[[125 126 144 153 128 131 105 110 122 137 135]
 [126 130 126 129 129 126 130 129 127 130 130]
 [128 128 126 127 130 127 131 129 128 128 128]
 [131 127 122 121 130 128 133 131 129 126 126]
 [129 134 117 111 127 126 144 140 132 124 125]
 [130 127 126 126 128 126 129 131 129 127 125]
 [125 126 141 148 128 131 109 116 125 135 131]
 [127 126 131 132 132 128 127 123 129 129 128]
 [126 125 125 126 126 127 128 125 127 128 127]]
Rows and columns are numbered from 0.
The entry just right of the smallest entry is 110
The top entry of the column that holds the largest entry?
Answer: 153
The entry just right of the centre entry?
Answer: 144
The entry in the bottom-right corner is 127
The entry in the bottom-left corner is 126
The entry in row 0 and column 0: 125
The top-right entry?
Answer: 135
The entry directly below 110 -> 129
The entry just right of 121 -> 130
The entry directly below 134?
Answer: 127
The entry at the centre?
Answer: 126
The entry at row 0, column 1 -> 126
The entry directly above the centre entry?
Answer: 128
The entry at row 1, column 2 is 126
The entry in row 1 and column 0: 126
The entry directly below the centre entry?
Answer: 126
The entry directly below the largest entry?
Answer: 129
The entry at row 0, column 2 -> 144
The entry just right of the largest entry is 128
The smallest entry?
Answer: 105

m =
[[116 128 137 107 109 104 119]
 [133 123 126 128 121 119 122]]
Rows and columns are numbered from 0.
Give the entry just left of 137.
128
The entry directly below the smallest entry -> 119
The entry at row 1, column 1 is 123
The entry at row 1, column 0 is 133
The largest entry: 137

a =
[[127 128 124 121 128 131 135 148 125 126 120 121 128 130 126]
 [127 129 124 121 128 131 136 149 126 125 120 121 128 130 126]
 [126 126 126 127 129 131 121 105 122 130 127 136 131 131 126]
 [128 130 124 121 126 130 138 153 127 125 122 121 127 129 127]
 [128 130 124 121 126 129 138 154 127 125 122 121 127 129 127]
 [126 125 126 129 130 130 119  98 126 132 131 138 131 130 126]]
What is the first entry, reading row by row?
Answer: 127
The bottom entry of the column that holds the smallest entry: 98
What is the largest entry in the first row?
Answer: 148
What is the fifth entry from the end, reading row by row?
Answer: 131
What is the second smallest entry?
Answer: 105
The entry in the top-right corner is 126
What is the largest entry?
Answer: 154
What is the fifth entry in reading order?
Answer: 128
The 2nd entry on the main diagonal -> 129
The third entry on the main diagonal: 126
What is the entry just right of the largest entry?
Answer: 127
The last entry, reading row by row is 126
What is the entry just right of the smallest entry?
Answer: 126
What is the 2nd entry from the end, reading row by row?
Answer: 130
The second entry in reading order -> 128
The first entry of the smallest entry's row -> 126
What is the largest entry in the last row?
Answer: 138
The last entry in the row that holds the largest entry -> 127
The 4th entry in reading order -> 121
